The four nearest rows among all rows above each row, by straight-line distance, nearest first (none for the first five rows)
0: [ -5.3  35.7  25.4  -2.0  -8.3   0.1  76.1  13.2  23.7   9.5  15.4  24.0
   4.3   2.4 -18.3   2.4  -7.1  -9.2   0.2  11.2   5.2 -24.1 -13.5  -2.0
  16.2  18.1 -24.1   5.0  15.4  -2.2   6.7   7.3  19.6   6.7]
1: [  1.7 -14.1   0.9   6.4  -7.2   4.9   0.8  -1.5  -3.0   6.5  12.7   6.9
   1.9  -4.4  -0.5  -2.6   2.7  -2.3  17.3   3.5  11.1  -9.4  41.2  -1.8
  72.1  13.4 -12.6   4.5  15.1   6.8  19.1   2.2   1.8  11.2]
2: [  6.0  -9.7  13.3   0.0  -0.1   3.7  28.8  21.7   6.9  19.5  68.8  76.3
  14.1  11.3  24.4  -1.4  11.0  -1.0  -1.2   3.3  -1.2 -10.2  -6.2  16.1
  -9.2   0.9 -10.9   2.0  31.9   8.1   4.4  15.5  13.4  -1.3]
3: [  8.0 -24.8  23.3   1.2 -17.0  -8.2   0.3   5.2  -1.7   6.2   5.7  28.5
  -0.8   0.1  36.3   6.8  27.6  25.0  37.5   0.2  24.4   4.2  21.8   7.1
  37.8  13.1   0.3 -10.5  17.7   6.3  22.3  18.5  13.0  -3.9]
4: [ -0.8   4.4   1.7   0.9   7.7   5.2  -0.1  -0.1   2.7  -3.3  13.3  -2.1
  -4.1   3.1   3.7   5.5   6.0  -0.9   0.5   8.3 -17.9   5.8  29.1  11.3
  58.7  37.0  -3.5  13.0  26.2   1.8  17.1  21.3  12.6  10.7]
5: [ 25.6  -9.3   0.8  -8.4  -8.1   1.2  -1.0   2.2   2.3   8.1  29.6   9.5
 -12.8   9.9  -4.2   3.8  -2.4  -6.2   8.8  13.2   1.2  -8.3  32.9  -0.8
  63.5  52.0   4.2  11.5  30.5  -4.4  17.6  10.7  18.5  12.7] => 4 1 3 0
6: [  5.0  -9.1  11.4  -9.4   3.5 -12.0  12.7   8.6  -0.1  -2.1   5.0   9.9
  -5.1   3.8   4.4 -13.0  -0.6  16.7  18.8  11.7  20.2   8.8  50.6  19.8
  26.9  20.7  -5.6  -1.1  16.5   9.1  -1.2   7.5   9.1  26.0] => 1 4 3 5
7: [ 4.6 -4.0  4.4 -0.8  3.8 -8.5 14.2 -3.8 24.6  0.8 10.0  1.4 -9.0 -9.7
  6.6 -4.4 -5.9 -0.4  1.2 12.8 -5.5 15.2 15.3  9.5 47.4 14.9  2.6 12.9
  7.2 -1.5  4.3  6.6 17.4 19.4] => 4 6 1 5
8: [ 15.2  -2.2   0.5  -6.8 -20.2   1.1  -2.3   4.3  -2.9   9.7  11.2  27.4
  -9.8 -14.5  15.5  14.0  24.2  16.8  20.0   9.2  17.6  -4.3  35.6  -7.8
  41.7  12.6 -13.2   2.6  13.8  -7.1  19.6  17.2   9.6  15.5] => 3 1 6 5
9: [ 17.6  -8.7  15.5   0.2 -16.1  -9.4  -4.4  13.8   6.5   3.0  24.0  15.7
  -2.2 -17.6 -10.4  -4.5   6.8  -3.7  27.8   1.7  21.2  -9.5  37.4  17.6
  53.8  38.9 -12.7  10.4  28.5  -4.7  10.6  21.4  23.6  -5.1] => 5 1 8 4
10: [ 19.4  72.7  33.8   4.5   4.7  -7.2  45.3  28.2  -5.4   5.1  28.6   8.9
  -3.3  -5.8   0.6 -12.1  -4.4 -19.3  -4.3   6.2 -24.0   1.1 -12.9   6.1
  -1.0  12.0 -31.1  -2.7  17.2  -7.5  11.0  18.7  33.2  36.9] => 0 7 4 2
11: [ 18.8  36.4   3.8  10.6  12.2  -3.1   5.7  -9.9   4.4  -7.5  -9.4  -6.4
 -11.6  -4.4  -2.5  10.3  -6.0  -2.0  -6.0  -1.0   5.1  -1.1  -3.7  14.3
   7.1  -6.6   1.9   9.3 -12.1  -6.9   7.6  41.3  36.5  55.9] => 7 10 4 6
12: [  9.7   7.7  13.2  -8.8  -2.7   0.5  -0.6   9.3  -5.2 -11.3  28.2  18.2
 -16.0 -16.1  -2.6   1.5  -2.1 -11.1   0.6 -22.2 -13.8  -1.0   8.3  12.8
  33.9  23.8 -25.6   3.8  46.0  -5.2  30.1  31.4  40.1  34.4] => 4 9 5 7
13: [ 12.1 -12.8  10.4  -8.9  -4.2   0.2   2.2   2.1   0.8  -1.8   8.8  24.8
  -4.8 -19.8  40.0   7.2  25.8  32.4  32.8   2.4  30.3   6.0  11.3  -1.0
  11.8   2.9 -12.5   7.9   8.3   1.8  14.1   6.4   7.4   6.7] => 3 8 6 7
14: [  9.1  20.4  18.7   0.4   5.0  -4.3  56.8  20.4   8.4  10.2  53.4  57.0
  -6.3  -6.1 -13.8  -1.8   9.8 -21.9  -2.0 -13.8  -9.3  -1.6   0.4   2.9
  -5.8  11.9 -11.0  -9.5  29.6  11.2  30.9   9.1  11.6  37.4] => 2 0 10 12
15: [ 13.2 -16.5   1.7   5.3  -0.9  -9.2  -4.1   6.9  -4.2  -5.6  13.9  -0.3
  -5.7  -9.6  -9.2 -12.6  -4.7  -1.0  23.6   6.2  23.8   4.2  56.9  -4.8
  74.1  42.5  -3.0  -1.4  12.6   0.0  -9.3  -3.5  11.4   9.6] => 1 9 5 6
16: [ 18.0  74.2  25.4   9.1  14.9  -7.0  49.9  18.1   4.2 -10.8  -7.5  17.7
  -8.6 -13.8  24.8  -4.3   0.1  -1.4   0.7   3.2 -22.0 -10.6   1.2  -3.0
  16.1   0.6 -19.5  -5.9  10.8 -13.0  10.1  10.7  26.8  55.6] => 10 11 0 14
17: [  3.3   6.9  -7.7  -4.4  -3.2  -9.3  64.2  13.9  15.4  19.2  56.0  56.6
  15.0  -4.2  16.6   9.7  -1.2  -8.0  -7.9   2.0 -14.2 -11.2   8.0  15.9
   9.8  15.9  -8.9   3.1  23.1  -0.7  16.4  12.9  18.0   7.8] => 2 14 0 7
18: [ 13.5 -10.7  -4.5   2.9  15.9 -10.6   4.7  22.2  -5.4  -0.7  29.5  49.4
   4.9  -7.5  52.8   1.6  26.2  40.5  19.9  -1.4  -9.2  -3.1  26.9   8.7
 -10.2   6.1 -13.4  -4.4  14.7  -7.2  -3.2   0.0  17.5  -5.6] => 13 3 2 8
19: [  4.8  -1.8  10.0 -14.3  -7.3 -15.8  -3.3   3.6  -1.0   2.4  20.9  12.3
 -18.1   1.1  -1.6   9.1   1.5 -18.3   8.7 -10.6  -7.7   4.9   6.3   7.3
  46.9  40.9 -14.8  12.5  36.5   9.9  24.2  14.6  24.3  24.6] => 12 4 5 7
20: [ -6.2   2.2   1.7  -8.0  -2.0 -11.6   7.2  -3.2  -0.4   8.1  -1.9   1.1
   8.3  -0.2  -1.2  -0.2   7.9   5.4   6.0  -0.1   3.5  -4.1  16.9   3.0
  61.5  26.3   5.1  14.7  13.1   1.0   7.1   3.4   4.7  -3.3] => 4 1 7 5
21: [ 31.9  26.8   5.4  -0.3   2.6   1.2   0.6  11.2  -7.6 -15.9  22.1   4.0
 -16.8  -4.8   0.0  -0.3  -7.6  -9.5 -10.2   3.2 -13.1   0.9  14.4  10.3
  16.4  17.6   2.5  15.1  29.8  16.2  17.7  22.8  28.6  39.5] => 12 19 4 11
22: [  6.4 -11.7   1.9   1.1  -5.2  -4.8  -9.4  11.8   0.7  -2.4  11.3  33.4
  15.0  -7.8  48.0  16.1  23.5  27.5  35.1   5.0   8.7   6.7   0.0  13.4
  20.9  12.2 -13.4 -12.2  25.8 -14.2  13.8  27.3  24.2   3.4] => 3 13 18 8
23: [ 17.4 -15.8  15.7  16.8  22.2   6.5  42.4  20.1  13.0  14.7  59.7  82.2
   0.8  -4.0  35.5  -9.0  10.6  -3.1  -7.1  -6.6  -3.6   6.1   8.8  10.3
   5.3   5.9 -19.3 -10.4  14.7  -8.7   5.2  15.3   4.6  10.9] => 2 17 14 18
24: [ 22.0  57.6  31.9   8.8  10.3 -12.5  34.5   7.3 -20.4 -14.2  33.7   9.1
 -12.8  -9.1  10.2  20.7   2.5 -10.3   3.2   6.1  -7.9   2.2   3.6  14.4
   8.9   4.6 -13.1  -2.8  21.6  -1.4   5.9   0.1  25.3  51.7] => 10 16 21 11
25: [ -4.2   4.2   1.8 -11.0  11.1   6.4   7.7  -6.9  10.3  12.1  33.7  43.1
  -3.6   7.7  51.7  18.8  31.1  44.8  21.7  15.7   0.4  18.9   6.8   9.3
   1.9  23.8  -8.4  -7.5   7.6  -8.6  23.9   2.6  -1.7  -4.2] => 18 13 22 3
26: [  4.3  -0.8  13.2 -12.7  -0.4   8.2   4.5  -2.9  -6.0   2.3  21.4  38.6
  -3.6  -3.2  61.9  10.4  26.4  17.3  21.7  12.7   6.6 -13.0   2.7   0.4
   6.6  11.7 -11.1   0.4   7.2   8.4   9.1  -6.4  19.0  -3.7] => 13 25 18 22
27: [ 18.0 -12.9   5.9   7.0   3.6  -4.1   7.8   3.5  -0.4  -5.0  28.5  -4.3
 -16.4  -1.2  -7.9   7.3   0.8  -5.4  11.8  15.8  12.1  17.9  51.4  17.8
  69.4  33.3 -33.3   3.4  18.3 -15.3  16.0   3.3   6.6  12.5] => 15 1 5 4
28: [ 12.8 -14.6  -4.8   2.4   2.8   2.9  -3.9  19.8   1.4   0.1  21.9  22.1
  -8.8  -7.2  22.6  -1.0  23.5  26.6  38.0  14.6  21.4  -6.3  29.4   4.2
  20.8  12.6 -19.2   3.9  19.7  -3.0  16.7  17.6   6.3   3.7] => 13 8 3 22
29: [ 12.5  10.3  14.3  12.8   2.2   2.6  64.3  23.8  11.1  11.8  53.0  53.3
   6.0 -25.5  17.4   8.9   8.9 -15.6  -7.4 -13.8 -14.0  -3.0  -7.9  -1.1
  12.0   0.7 -12.0   2.5  28.2  -8.6  -2.0   0.4  20.7  -2.7] => 17 23 14 2
30: [  9.3  -0.3  -8.7  -9.0  12.9   2.9   3.1   7.9 -13.9   6.9   6.9   7.5
   8.0   0.3   7.2   1.2  16.6  28.6  37.9  14.1  32.8   3.0  33.3  14.6
  33.7  10.4 -13.6   6.3  12.0   7.6  14.9   1.3  12.0   2.4] => 28 6 8 13
31: [ 13.7 -16.7  -4.8  -6.6 -10.0  -1.6  -6.4  18.5  -0.2   5.8  33.7  40.3
  -1.1   0.1  37.2   3.2  25.3  29.4  28.5  11.8  -0.9   5.0   2.6   5.0
   8.0   0.6 -23.3 -13.7  29.6  -8.7   7.5  11.2  20.4  -6.4] => 22 18 28 26
32: [ 12.6  18.9   2.9  -3.6 -21.7   7.2   3.6  12.4   9.0  10.8   3.2  15.3
  -8.9 -11.4 -19.9   0.4  -4.7 -13.1  -8.9  -5.1  -2.1  -7.4 -11.2 -14.6
  18.5  26.9 -26.6   0.3  27.7  14.9  25.1  30.5  36.2  49.3] => 12 21 19 11
33: [  3.6  -1.9  -7.7  -0.5  -7.3  -1.0   7.9  -8.7   3.9   2.4  23.0  28.3
   7.4 -11.7  45.3  13.0  22.3  23.0  31.7  -3.0   8.8 -10.4  -2.9 -13.1
  10.0  15.4 -12.9   6.5  21.1   0.8   6.7   5.0  19.1  14.3] => 26 13 22 31
34: [  6.6  49.8  15.8   5.5  12.2 -10.4  -0.7  12.6  -9.7 -13.9   1.3  -0.5
  -5.5  -2.5   3.3  16.1  -5.7   3.1  -5.7  -2.6  -7.1   0.5   8.5  10.0
   9.4   4.0  -6.9  -2.4  14.9 -13.8  18.7  12.6  26.0  67.1] => 11 24 21 16
35: [ 14.4  -9.1  13.5   1.3   4.5   8.6   9.5   2.5 -14.1   7.8   9.3  19.8
  -9.8   4.6  -0.9   6.5  -4.0  -3.2   4.3   1.3  17.1   9.1  42.9  12.8
  74.1  33.4   1.1  10.1  22.0 -13.6  10.7   9.9  22.5   9.2] => 5 1 27 4
36: [ -4.8  74.6  19.9  12.1   7.5  -7.2  34.3  10.4  14.2   6.3  23.1  18.0
   2.1  -1.1 -27.8  -5.2  -3.0 -19.1   4.1 -16.2 -18.3  -0.1  -6.6  -9.7
 -11.0   3.3 -13.3  10.2  17.0  12.2  10.1   6.3  16.9  47.5] => 10 24 16 14
37: [ 17.0 -10.5   9.6   0.2 -14.7   5.0  -0.3   1.2  -1.5   0.1  14.5   8.1
  -5.0  -5.3 -12.7   5.2 -11.6 -17.7 -10.5  -3.4 -10.9  -1.1  13.3  -1.3
  69.4  33.2 -10.1   2.2  27.3   8.3  14.0   8.7  14.7  17.6] => 19 5 4 1
38: [ -0.2   7.5  17.5  -2.8 -17.0  -4.7  73.7  24.8  14.7  28.1  70.6  58.3
  13.0   2.0 -21.9   8.9  -3.2 -30.5  18.3 -19.8   2.9 -25.7 -39.0 -23.9
  -1.2   7.6 -21.9   6.7  25.0  -7.3  24.4  16.4   8.6   0.1] => 14 29 17 0
39: [  7.3  76.7  33.3   0.4  12.6   6.2  50.9   7.7  10.8   1.3  17.7   5.8
   2.2 -13.2  -0.1 -12.4   3.2   0.5  10.5   8.1  -7.1  -2.9   3.5  10.3
   0.8  -6.8   7.6  -1.4  -2.4   8.9   4.8  -8.0   2.1  33.1] => 36 16 24 10
40: [ 18.5  42.3  14.0  25.8  23.9   8.3  -0.3   8.7  -4.5 -17.8  -2.6  18.9
 -21.0   9.4  29.0   2.9 -19.3  -7.6  -1.4   6.7 -14.4   6.5   3.6  19.6
  26.0   8.7  -4.6  -9.0  25.6  13.2   6.2  19.0  11.4  60.8] => 34 21 24 11
41: [ 16.0  -6.5   1.3  -2.6   3.1  -0.7  49.3  23.4  10.0   2.3  58.5  70.3
   1.7  -1.7  38.2  -3.6   8.7  -1.5   7.0   5.7 -17.3   3.8 -12.8   2.9
  13.8  -6.0  -9.0   1.9   5.8 -19.2   3.6  -1.0   0.1  -9.6] => 23 29 2 17
42: [ -9.2   3.6   4.8   0.4 -10.2  -0.8  62.7  20.9  14.5  -1.9  62.6  72.4
  -1.6  -5.3   5.8   3.1   3.1 -14.9   5.5  -7.0 -15.1  -5.9   0.7  -3.2
  22.5   6.8 -18.7   0.6   8.5  -2.6  12.7  13.1  26.1 -10.8] => 17 29 41 2
43: [  3.0  67.9  40.9  -5.0   8.4  -3.2  56.1  17.5   5.5  18.2  25.3  35.9
 -14.7 -17.3   2.5 -12.2 -12.4 -25.9  -4.1   0.0 -14.4 -24.0 -14.9  -4.1
   8.3  -7.0 -18.5  -5.0  28.7  -8.4  21.0  14.3  26.9  37.9] => 10 16 36 0
44: [ -5.6  -4.1  12.3  -2.8 -12.2   1.7   8.8  12.4  -8.3   1.6   3.8   3.2
   0.0   3.2   2.2 -11.3  10.6   3.9   9.6  -1.0  -2.5  -0.7  35.8   8.3
  65.5  44.3  11.4   3.4  29.4  -7.1   9.6  12.2  16.2   9.0] => 4 20 35 5
45: [ 10.0  20.6  19.0   2.9  17.0  -9.0  68.3  14.3   5.1  -4.8  36.0  21.8
   4.1   6.6   9.9   2.4 -14.4  16.5 -13.7  13.7 -17.8   1.5  14.5  -4.6
   8.6  -0.5   1.5  -6.0   1.8  14.9   1.8   2.0   2.7  13.5] => 17 39 0 29
46: [  8.2  32.1  14.6  -2.3   3.8   2.6  -1.1   4.1  -1.0   7.7 -13.8   1.6
 -14.4   9.1 -25.6   9.1   2.0  -1.1   9.6  -5.9   7.6 -16.4  12.2   0.0
  12.9  27.6  -8.1   8.2  18.3  -3.8  14.7  15.9  30.6  67.6] => 34 32 11 21
47: [ 17.3  53.8   8.8  -4.8   7.1  -4.6  35.2  20.3   1.8   2.9  25.9   7.5
   4.5 -14.4   9.6   6.1  -7.4  -9.3   2.9   2.4 -16.4   0.5 -14.5  10.1
  21.5   9.2 -23.5   3.6  34.9 -11.6  18.4   5.0  25.0  52.4] => 10 24 16 34
48: [ 17.7   9.9   4.9  -7.7  -2.5 -12.5   8.2  14.2   6.7   2.3  14.0  17.2
   9.2  -8.6   7.9   7.7  -7.1  -9.1  -7.0   1.8  -8.8  -0.1  -7.7   4.7
  24.8  25.7 -19.5  12.2  26.8 -10.5  22.2  35.8  34.1  53.6] => 32 12 21 47
49: [ 27.6  11.7  14.4   1.6   9.0   1.1  58.9  30.7  11.2  19.4  62.7  63.9
   0.6  -7.8   7.0  12.0  -4.4 -14.6  19.1  -7.3 -18.5   2.5  -6.2  14.9
   8.1  17.1 -23.6 -11.3  31.9 -12.1  14.2   8.0  21.6  10.0] => 29 17 14 42
50: [ 29.2   6.5  22.3   6.1   4.9  -6.3  73.5  28.3   9.0   5.5  55.5  48.9
   2.4 -18.8  -3.0   1.2   3.5 -11.7  -4.9  -3.9 -17.8   5.2   2.6   3.9
  10.6  15.3  -9.3  -1.4  15.8  -4.0   7.2   2.4  18.0  21.3] => 29 49 14 17
51: [  2.5  -9.6  -7.0   4.5  -0.2   7.1   3.5  17.4 -10.1   2.9  76.8  71.9
   4.7 -10.1  49.1  10.3   5.6   6.6   3.7   3.8   7.8   8.9   1.1   7.7
  13.9  11.9 -11.3  -7.5  23.6  -8.1  -2.3  10.0  -1.6   7.1] => 2 23 41 31
52: [ 23.5  44.5  17.0   5.0   4.4  -4.4   6.3  19.3   1.4 -13.0   9.0   8.2
  -6.7 -17.7   1.0   9.7  -7.2 -16.2  10.8   8.5 -20.5  -2.9   2.0   7.0
   1.2  28.7 -16.1 -11.4  26.9  -7.2  22.2  34.6  31.4  75.1] => 34 48 47 21
53: [ 11.6 -11.9   7.6   6.3  20.4  -1.0   9.4   5.6   1.7  -1.7  11.4   1.8
   4.9 -11.8  13.5  12.5  -1.4  -6.0   2.7   2.3  -0.9  -5.5  37.2   7.2
  72.4  38.4  -7.8   4.5  37.4  -3.7   8.7   5.3  24.9  11.7] => 4 35 44 5
54: [  2.1  63.8  25.7  -5.0 -12.7  -3.9  27.7  18.0   4.6  27.0   9.9   7.6
  18.6 -12.4 -22.6  12.8  -1.2 -22.0   3.3  -2.0  -8.5 -13.6 -14.5  -6.5
  -9.5   6.2 -10.1  14.1  20.2 -12.7  17.9  18.7  12.9  63.1] => 36 47 10 43
55: [ 15.9  66.2  25.5   6.3  16.3   5.4  12.7   0.7  -1.7 -13.1  22.7   4.5
 -18.8  -9.6  11.1   1.5  -8.1  -9.0 -11.6   3.2 -22.9   1.1  -0.9   1.3
   7.1   7.3  -0.9 -15.7  19.3  -5.4  11.4  26.1  57.5  76.4] => 52 34 24 16
56: [  6.2 -13.9  18.8   4.5   8.6  -1.6  11.7  17.3   9.2  -3.0  69.7  64.5
  13.5 -11.4  36.3  -1.6  18.4   5.7  21.7   6.5  -5.4  -3.4  -1.5  -8.7
  -1.4   3.6  -2.0   4.9   2.3 -10.6  -1.6  13.8  12.9  -6.0] => 41 51 2 23
57: [ 20.9  64.7  29.1  17.4  13.7  -1.6  34.4  10.4   0.1  -0.6  23.9   3.2
   1.5 -14.4  -3.5  12.2  -0.1   0.9 -18.6  -2.6 -13.3   3.6   2.5   2.2
  -3.3  10.5  -7.2   7.7  24.3   4.7  13.3   2.2  32.3  52.5] => 24 47 10 36
58: [ 15.1  20.4  11.4  10.1  11.5  11.5  66.4  23.5  20.8  14.2  36.3  27.3
   7.0   2.5   1.0   9.7  -3.2   0.6 -10.5  -9.7 -11.6 -18.3  -4.3   0.0
  -8.1   7.8 -12.4  -5.2   9.3  -3.2   1.8  10.2   6.5  -2.9] => 29 45 50 0
59: [ -6.7 -12.0   6.1   7.5 -21.9  -0.6   6.4  12.8  13.3   9.4  62.9  77.5
   4.3  -1.1  44.4  17.2  12.4  12.0   9.9 -11.2  -3.0  -2.1  -7.9  -9.8
  -9.7   3.1 -15.0  -9.2  10.9  -2.0   8.4   4.9  11.6  -1.3] => 56 51 2 41
60: [ -5.3  57.2   5.8  -2.5   4.7   9.4  20.2   2.2   4.4  -2.9  11.9   1.5
  -4.2  -3.4   2.8  -3.0  -5.1  -7.4   1.5  -5.2   0.0   0.4  -3.3   5.2
  16.4   2.4   8.3   5.4  32.2 -17.9  15.7  26.2  23.4  67.4] => 34 47 55 52
61: [ -6.2   7.0   0.8  -9.3 -19.5  -8.4 -11.6   6.4   9.0   3.0  22.1  26.9
  10.7   3.5  35.6   8.8  28.5  25.6  39.0  -4.6   9.2   0.0   6.2  -1.5
   7.9   8.5 -15.3  -1.5  18.7  -4.4  10.9   7.5   7.7   0.4] => 33 22 31 13
62: [ 11.6  17.4   3.3  -1.4  -4.7   9.0  63.6  36.9   1.8  18.9  61.8  35.2
   2.2   8.3  12.3  -8.6   1.2 -11.7  14.2  -0.8   0.2   0.0  -5.7  -0.7
  -1.9  12.2   4.8  -4.8   2.9  -4.9   0.3  22.1 -11.0   8.4] => 58 50 17 41
63: [  1.9  10.7  16.1   2.3  -3.2 -12.3  69.6  25.5  16.1  22.4  50.8  58.0
  -5.6 -13.9  11.0  -1.3   4.5 -17.4  -3.3  -0.8 -11.1  -6.8 -16.5   1.0
  14.8  -5.7  -9.4  -1.5  20.5   1.2   7.2   9.0  20.8  -1.8] => 29 42 17 50
64: [ 16.9  70.3  14.6   2.6  13.2 -10.5   6.6  23.4  -8.7  -6.2  -2.1   2.8
  -7.0  -8.4  11.3   7.3  -8.2   2.7   0.4   3.2   5.9  10.5  10.6  13.9
  -7.6   5.8 -12.7   1.7  19.9   1.2  16.5  20.1  44.4  70.5] => 34 52 55 57
65: [  6.9 -25.2   2.0  -8.0  -4.6   4.1  15.6  24.7  -5.0   3.5  71.5  88.7
  12.3  -8.1  38.8  -0.9   8.9  -5.3  -2.8  -2.5 -10.8 -14.2 -12.6   4.0
   0.1   8.6 -23.3   3.8  36.3 -11.1  13.6  10.2  17.8   9.7] => 2 51 59 56
